In the rows, 128 means zero.
Facts:
[K517 K632] τ K812
[K517 K34 K345] τ K22
[K517] τ K25
[K517 K773] τ K437
[K517] τ K925
[K113] τ K507
[K113 K962] τ K806
[K591 K513] τ K698
[K591 K773] τ K272
[K591 K345] τ K951
[K107 K34 K632] τ K714
[K107 K513 K627] τ K943
[K107 K513] τ K398
[K107] τ K565
[K107] τ K242
[K107 K513] τ K910
[K107 K935 K81 K345] τ K435
[K700] τ K318
[K700] τ K953
[K700 K81] τ K460
[K700] τ K154
[K700] τ K275
[K700] τ K687
[K700 K935] τ K755
[K700 K666 K675] τ K832
[K700] τ K341
[K473] τ K369
[K473] τ K247
[K473 K773] τ K436
[K473] τ K271
[K935] τ K720
[K935 K513] τ K650
[K935] τ K336
[K935 K513] τ K399
[K935 K666] τ K762
[K935] τ K160
[K935] τ K234
[K666 K81 K401] τ K365
[K666 K632 K345] τ K420
[K666] τ K970
[K962] τ K291
[K962 K81] τ K594
[K962 K627] τ K926
[K962 K632] τ K482
[K326] τ K509
[K326] τ K765
[K326 K34] τ K498
[K326 K401] τ K96
[K326] τ K61
[K675] τ K456
[K675] τ K10
[K675] τ K142
[K641 K960] τ K738
[K641] τ K767
[K641] τ K499
[K641] τ K238
[K81 K632 K773] τ K786
[K81] τ K669
[K960] τ K158
[K34 K632] τ K122
[K34 K401] τ K772
[K632 K627] τ K354
[K632] τ K41
[K632] τ K343
[K632] τ K522
[K345 K401] τ K465
[K773] τ K817
[K773] τ K474
[K401] τ K385
[K513] τ K438
[K513] τ K892
[K513] τ K613
[K627] τ K558
γ zuplas <- K502 K318 K594 K22 K700 K61 K235 K160 K382 K365 K910 K960 K925 K460 K773 K401 K25 K10 K385 K513 K558 K887 K627 K399 K122
γ zugrim <- K938 K522 K474 K275 K507 K498 K591 K107 K951 K343 K436 K72 K650 K369 K762 K499 K45 K272 K247 K354 K772 K765 K786 K271 K435 K935 K767 K398 K519 K943 K565 K892 K456 K738 K687 K666 K962 K438 K141 K641 K81 K242 K710 K34 K245 K669 K482 K817 K234 K465 K420 K352 K720 K154 K238 K158 K953
γ pivi <- K41 K517 K698 K314 K142 K722 K437 K53 K926 K326 K469 K806
γ kedram <- K970 K113 K613 K755 K714 K197 K473 K96 K336 K985 K675 K624 K632 K341 K345 K812 K832 K291 K509
ζ K624 <- K502 K401
ζ K460 <- K938 K275 K507 K142 K113 K107 K594 K343 K197 K519 K160 K382 K565 K438 K326 K141 K675 K245 K345 K234 K25 K720 K887 K806
ζ K887 <- K517 K641
ζ K113 <- K698 K53 K565
ζ K722 <- K275 K767 K96 K382 K675 K399 K806
ζ K710 <- K507 K107 K650 K935 K565 K817 K234 K158
ζ K675 <- K314 K197 K641
ζ K641 <- K591
ζ K438 <- K107 K951 K382 K720 K806
ζ K318 <- K951
ζ K158 <- K951
ζ K247 <- K594 K336 K438 K960 K925 K34 K234
ζ K314 <- K594 K935
ζ K507 <- K22 K641
ζ K234 <- K72 K435
ζ K513 <- K650 K10 K385
ζ K141 <- K45
ζ K385 <- K272 K720 K509
ζ K343 <- K700 K687
ζ K498 <- K271
ζ K238 <- K96
ζ K938 <- K160 K326
ζ K755 <- K382
ζ K650 <- K365 K326
ζ K345 <- K565
ζ K594 <- K336
ζ K960 <- K985
ζ K107 <- K641 K238
ζ K22 <- K641
ζ K272 <- K34
ζ K245 <- K669 K469
ζ K832 <- K234
ζ K275 <- K465 K352
ζ K519 <- K352
ζ K767 <- K720
ζ K242 <- K154
ζ K398 <- K887
ζ K401 <- K887
ζ K817 <- K509

Known rows:
K700: [ 96 128 162 102 163 125 122 141 118  92 125  91 114 103 140 120 105 147
 119 140 154 158 160 131 112 138 174 159 134 172 103 128]
K675: [145 131 182  98 198 176 133 134 130  77 144 140 102 146 115 130 135 151
 174 148 173  89 132 159 120 161 151 170 114 109 106 134]
K591: [105 179 139 110 143 160 136 147 151 126 132 128 138 139 142 127 113 144
 171 143 160 196 132 127 109 123 165 108 121 145 113 124]
K107: [131 141 166 133 152 152 139 103 137 128 133 138 132 147 118 150 162 144
 157 137 142 176 107 130 144 106 155 142  42 153 106  94]
K935: [ 94 156 171 131 102 149 147 116 145 135 129 131 112 153 132 122 147 134
 144 114 151 179 115 131 117 118 169 147  73 164  95 114]
K641: [130 171 122  89 128 247 128 137 133 105 150 138  99 122 140 133 127 151
 166 156 118 197 105 143  88 118 173 114 128 175 122 125]
K773: [106 163 139 102 154  99 166 119 143  94 149 102 142 107 147 123 128 175
 131 138 178 188 150 144 143 128 168 148 169 151 137 125]
K985: [145 139 127 153 108 134 122 143 139 110 110 110 114 121 146 119 106 139
 151 122 149 137 140 129 120 151 148 161 137 120 124 136]
K158: [113 150 152 162  69 158 137 107 156 135 130 140 124 150 122 118 182 138
  97 113 150 156 109 124 110 107 181 172  90 173 119 117]
K385: [ 78 114 160 139 109 128 107 129 100 134 155 128 174  67 138 142 108  92
  94 165 161 155 156 153 147 156 106 133 149 142 120 151]
K437: [127 149 118 103 114 100 157 154 136  86 120 137 125 111 136 110 153 156
 129 134 140 164 128 102 142 138 132 162 155 137 128 135]
K887: [128 122 148 123 161 154 110 118 135  85 113  98 153 101 148 162 155 164
 120 164 119 144 153 114 102 136 138 137 128 137 121 106]
K460: [141 119 151 111 173  88 139 101 108  86 112 105 160 129 141 154 163 176
 114 155 124 140 131 143 121 130 125 160 139 145 114 143]
K336: [154 129 141 145 101 120 117 129 143 113 110  92 114 118 147 117  91 130
 177 118 147 140 132 136 105 151 118 179 123 118 152 134]
K613: [141 152 125 152 113 120 161 128 127  92 119 123 118 130 145 127 115 162
 141 120 139 143 133 128 149 160 150 153 148 120 112 152]
K22: [117 135 144 113 126 172 128 147 105 123 145 109 143  89 165 142 157 155
 159 143 112 158 147 134 106 128 161 142 156 152 137 106]
K53: [124 140 118 119 132 105 111 196 123 115 102 124  97 129 162  92 142 131
 117 141 148 137 139  86 112 131 158 156 127 168 112 142]
K291: [142 146 130 152 115 124 154 128 129  92 109 120 119 122 146 115 114 174
 133 119 144 137 129 137 146 154 143 151 155 124 106 150]
K275: [132 134 160 104 156 130 121 117 162 104 125 149 143 162 108 123 152 153
 149 178 158  80 136 116  99 112 161 132  91 127 104 149]
K738: [136 152 105 112  91 140 155 100 140 105 133 141 126 136 121 119 123 156
 118 148 124 163 112 117 118 123 169 143 135 160 119 171]
K482: [127 142 128 123  98 114 142 113 134 107 104 138 136 125 118 107 125 163
 135 140 122 160 124 131 142 107 161 129 145 143 103 141]
K650: [ 84 145 162 165  81 143 127 120 140 147 129 153 152 135 108 135 157  97
  95 127 151 161 126 137 143 125 148 136  90 149 108 127]
K812: [143 149 117 144 112 123 157 136 125 100 120 123 128 110 138 122 128 169
 140 117 135 138 129 137 154 151 161 171 157 111 116 145]
K456: [119 153 130 124 107 112 150 107 131  94 110 143 127 129 105 116 124 149
 139 135 116 156 127 124 124 116 169 130 151 137 114 156]
K498: [134 141 122 127 114 109 146 106 123 108 115 155 131 116 115 113 125 150
 141 133 129 155 124 109 129 117 174 119 154 133 114 143]
K832: [127 142 142 132 114 115 158 125 121  77 111 120 108 125 126 122 112 153
 137 107 133 140 132 138 135 160 159 175 158 115 107 149]
K272: [100 162 133 133 103 130 112 147 144 132 131 135 164 123 113 134 104  97
 126 162 162 168 145 137 123 123 136 108 134 124 122 154]
K687: [122 145 133 127 115 128 116 145 139 115 103 124 127 131 118 118 118 130
 130 148 127 149 140 114 105 109 179 128 123 143 108 146]
K247: [143 144 131 119  93  86 142  98 148 104 109 127 134 130 109 110 100 134
 169 129 131 170 118 125 111 107 134 143 139 131 158 145]
K154: [114 148 135 124 105 131 123 134 140 110 112 134 132 127 116 117 123 134
 137 138 127 150 140 119 111 112 170 129 125 140 110 140]
K786: [123 154 127 117 105 109 150 119 142 112 107 136 143 130 115 113 131 164
 144 133 132 166 125 133 132 111 163 132 147 130 105 146]
K772: [126 140 124 121 108 107 144 108 124 114 114 157 136 118 120 120 132 155
 140 130 126 160 119 114 121 119 172 121 147 130 104 143]
K25: [152 119 151 123 189 114 112 118 122 106 121 100 173 122 143 161 176 161
 118 168 136 129 137 135 104 122 134 165 120 141 123 127]
K892: [119 147 120 130 106 109 153 109 127  99 112 143 134 136 115 123 121 154
 146 133 123 158 127 116 137 117 162 121 133 142 112 153]
K522: [125 147 120 118  98 109 148 116 133 103 115 144 138 128 112 114 130 159
 142 138 118 161 125 126 136 114 168 130 144 130 110 149]
K698: [120 150 119 122 136  98 121 199 130 118 106 126 110 137 169 101 139 127
 120 135 154 140 142  76 120 128 151 150 120 169 114 136]

Rows:
[123 135 122 114 120 123 116 175 133 102 110 125 111 117 151 110 137 136
 125 144 138 145 133  87 121 137 138 148 128 145 111 130] | K469
[112 135 133 123 106 127 122 132 145 135 115 137 138 133 134 115 127 145
 148 146 144 138 134 105  98 120 168 123 121 131 103 141] | K465
[120 135 143  93 107 100 166 145 149  82 147 157 113 126 138  87 153 169
 147 157 157  97 142  94 144 148 131 144 135 136 118 144] | K722
[142 122 147 105 186 121 111 122 122 105 127 165 117 104 144 135 148 130
 120 137 181 154  89  88 119 144 125 146 110 142 109 109] | K326
[159 132 140 120 209 129 114 132 125 133 118 111 150 144 153 159 142 175
 147 139 175 154 101 139 120 157 133 180  89  98  82 132] | K345
[128 139 141 167 109 144 116 139 127 111 124 135 127 107 147 130 106 114
 120 128 168 132 137 134 135 163 141 149 137 112 118 137] | K509
[103 161 166 164  74 139 143 119 155 139 119 136 134 149 118 113 186 131
 109 107 156 155 125 135 114 102 177 160 101 163 117  98] | K817
[167 129 160 116 130 109 109  92 157 116 112 121 151 151 108 143 132 123
 166 151 134 142 110 135  95 107 111 143  80 122 152 134] | K438
[ 88 126 160 130 115 132 115 128 113 111 148 119 154  83 131 137 124 108
  96 153 145 143 164 146 141 146 133 147 141 149 121 140] | K10
[132 144 113 157 107 135 148 110 163  74 105 111 131 107 134 129 118 184
 121 121 136 146 137 101 140 168 163 153 140  95  98 122] | K624
[134 131 140 145 138 116 118 131 135 136 101 131 134 163 127 134 170 139
 120 137 139 142 115 122 114 100 174 151  93 155 110 129] | K565
[147 122 135  98 112 120 117  86 152 117 157  72 113  87 160 112  79 134
 161 152 162 177 126 138  83 135 135 196 106 182 183 137] | K960
[156 111 163 117 139 110 105 100 135 112 110  85 145 110 160 128 131 149
 158 152 133 147 133 151  97 113 102 166 115 154 155 116] | K594
[135 168 135 139 152 121 166 126 139  78 129 131 112 122 136 122 106 156
 141 112 180 172 129 137 143 153 166 157 157 126 118 134] | K473
[115 141 146 104  98 148 140 120 168 111 157 161 136 146 115  93 131 154
 162 181 171  76 159 115 108 127 170 134 110 137 119 155] | K767
[124 150 124  79 141 152 126 175 143 104 145 126 115  85 141 111 143 152
 149 140 155 175 122 105 134 135 147 157 130 129 115  99] | K517
[ 84 110 145 116 138 144 105  77 167  86 119  91 142  57 161 138 108 192
 110 141 167 181 155  69  86 166 179 132 119 111  82  71] | K401
[119 136 134 136 105 121 115 129 150 123 104 123 129 128 126 111 124 133
 135 140 137 145 136 110 106 109 176 139 115 146 116 135] | K72
[107 142 134 129  99 120 120 137 148 141 106 117 132 146 137 114 122 143
 155 138 133 154 138 112 103 122 169 139 102 141 100 137] | K435
[178 135 141 150 224 119  91 141 129 117  79 116 112 153 164 119 119 165
 111 148 189 133  99 145 127 127 148 163 103 146  83 139] | K113
[125 151 137 121  96 173 125 134 143 112 129 138 124 128 126 126 133 143
 147 150 124 150 132 129 100 114 164 122 129 151 122 132] | K238
[131 142 126 113 113 106 148 141 130  81 116 140 112 108 143  95 143 164
 122 137 135 151 119 100 157 134 121 137 146 150 113 131] | K926
[142 126 132 104 120 117 110 103 145 144 136 129 127  84 112 104  92 117
 190 134 153 178 106 123 113 110 169 149 100 128 138 115] | K34
[ 85 129 145 128 143 108 167 104 108 101 167 119 137  96 148 147 102 130
 122 148 159 185 158 136 189 153 137 128 117 167 116 141] | K513
[160 127 143  98 183 119 105 143 131  85 100 135 132 135 124 144 178 137
 114 154 134 134 113 104 114 134 108 167 106 131 114 126] | K142
[ 93 114 163 124 111 120 119 125 121 117 129 105 145 105 158 127 133 146
 113 141 146 139 153 129 107 144 143 148 141 152 106 127] | K365
[148 143 122 123 136 127 152 131 129 108 131 119 117  96 131 108 112 183
 155 121 156 165 118 154 180 147 174 179 138 116  94 129] | K632
[145 152 173 153 130 157 118 111 133 125 100 146 136 157 127 139 192 153
 125 137 136 149  99 151 105  92 136 139 103 154 107 105] | K507
[127 150 136 117 126 118 141 103 145 105 110 137 115 124 125  82 105 182
 138 151 152 180 109 153 156 104 152 113 134 158  88 130] | K962

The same nodes again, as new rows of numbers:
Known rows:
K755: [140 159 135 122 173 133 148 154 159 162 126 139 106  99 146 119 151]
K700: [120  69  88 113 178 108 131 183 173 146 115 132 103 123  83 112 111]
K460: [174 119  79 125 149 104 127  66 224 120 119 173 125 144  97  80 114]
K245: [155 202 116 115 126 114 156  41 173  95 108 187 177 147 116 103 152]
K669: [143 147 129  96 162 115 153 143 126 126 108 133 135 110 132 144 165]
K341: [142 153 129 125 170 136 148 155 150 162 124 138 104 102 152 120 150]
K565: [144 170 106 145 120 115 149 110 119 103 108 172 143 107 110 141 172]
K326: [ 99 211 138 178 126 163 139  83 141 132 116 163 131 126 129  90 122]
K507: [136 150  94 176  98 119 146 120 111  96 102 187 162  96 110 138 174]
K22: [166  82  84 147 144 106 133 127 141 135 106 110  69  95 109 119 127]
K517: [ 98 187 155 166 142 160 142 134 109 149 115 115 101 105 145 114 126]
K675: [ 90 221 136 133 126 124 171 142 166 154  96 153 164 112  86  21 131]
K10: [160  60  77 135 158 104 126 175 163 146 109 122  87  85 104 119 136]
K513: [129 104 106 144 157  93 114 221 185 141 131 110  74 111  82 147 116]
K892: [152 152 143  91 172 109 149 158 133 129 115 129 124 108 141 154 163]
K399: [162 131 107 110 144  84 141 195 190 164  94  76 105  61  80  49 137]
K698: [134 199 139 154 144 159 128 136 152 156 124 129 116  85 145 119 156]
K401: [126  72  96 115 174 109 140 148 139 138 110 119  67 123  94 113 103]
K365: [158  65  76 124 167 111 133 151 155 143 108 127  82  88  98 113 132]
K772: [148 141 143  88 176 114 159 130 109 125 109 131 110 107 146 149 156]
K369: [148 133 141  93 173 111 152 155 128 130 113 131 127 107 150 153 159]
K951: [142 156 127 108 154 116 158 144 108 127 103 120 126 102 124 144 166]
K247: [142 141 102  70 173 133 170 113 142 141 107  80 154 165 140 184 163]
K234: [135 160  69 130 122 137 162  94 123 115 101 133 163 138 100 170 180]
K336: [136 174  80 116 155 159 172 111 161 173 112  80 140 155 129 152 160]
K502: [169  79  86 124 163 103 128 154 181 144 114 112  91 102 113 117 129]
K354: [149 150 145  97 166 108 146 155 135 126 114 124 128 109 148 157 159]
K632: [107 164 152 147 155 133 153 161 122 149 122 120  85 127 145 134 120]
K420: [146 145 140  81 179 113 156 135 113 128 112 135 109 105 140 146 159]
K627: [133  93 112 137 158  91 118 194 190 141 125 104  88 129 106 139 105]
K41: [140 182 149 135 163 158 130 138 144 160 124 127 107  88 162 118 150]
K271: [146 143 133  95 162 111 151 154 123 129 106 127 133 107 141 148 163]
K238: [140 132 127 115 148 111 152 173 112 133  99 125 143  89 132 136 169]
K720: [143 189 117 106 135 113 161 110 147 117 101 146 158 117 111 115 165]
K762: [144 141 135  77 183 113 153 154 125 131 114 140 122 105 136 148 164]
K962: [105 135 158 109 162 106 143 203 128 125 113 128 139 132 142 161 138]

Rows:
[173 127  74 136 135 103 129  69 218 122 115 160 126 140  91  87 120] | K160
[176 136  72 144 122 104 135  32 217 112 110 165 133 147  95  75 114] | K25
[ 99 209 109 173  97 113 154 152 114  95 110 155 141 117  67 155 160] | K107
[138 161 112 135 151 141 157 142 148 165 116 114 120 113 140 128 156] | K985
[139 113 140  97 171 110 143 177 131 134 110 140 147 111 162 149 155] | K738
[ 88 141 107 144 140 121 149 218  75 119 110 143 117  87  79 176 173] | K935
[141 216 139  97 127  98 166 110 163 122  87 138 178  97 101  51 160] | K275
[ 95 135 143  68 197 119 160 174  99 129 112 149 115 123 113 145 141] | K666
[ 93 115 137 127 143 111 150 216 106 128  96 130 158 107 129 138 147] | K641
[135  64 112 131 164 100 126 167 163 137 114 108  80 132 120 130  97] | K773
[134 141 123 114 183 141 151 158 148 165 124 148 109 103 142 121 152] | K832
[138 110 112 146 141 119 140 186  73 117 109 152 109  70 130 176 181] | K710
[161  65  72 141 150 108 128 168 148 144 106 115  80  78 101 123 138] | K385
[105 156 146 113 154 111 155 182 105 122 108 117 125 120 115 154 147] | K591
[161 115  37 120 135 125 148  70 219 138 105  97 151 183  88 127 125] | K594
[164  85  40 105 156 129 151  99 184 157 103  51 119 167 103 154 131] | K925
[172 112  77 133 138 103 129  91 205 126 113 148 119 130  99  91 119] | K887
[132 186 141 127 141 124 171 162 133 170  96 100 114  67 130  57 156] | K96
[105 162 114  91 151 136 184 108  87 124  96  66 123 172 116 180 139] | K34
[146 207 115 154 121 135 158  81 184 139 113 164 146 124 124  76 143] | K197
[140 145 125 107 151 117 157 155 114 131 101 110 132 104 131 154 169] | K272

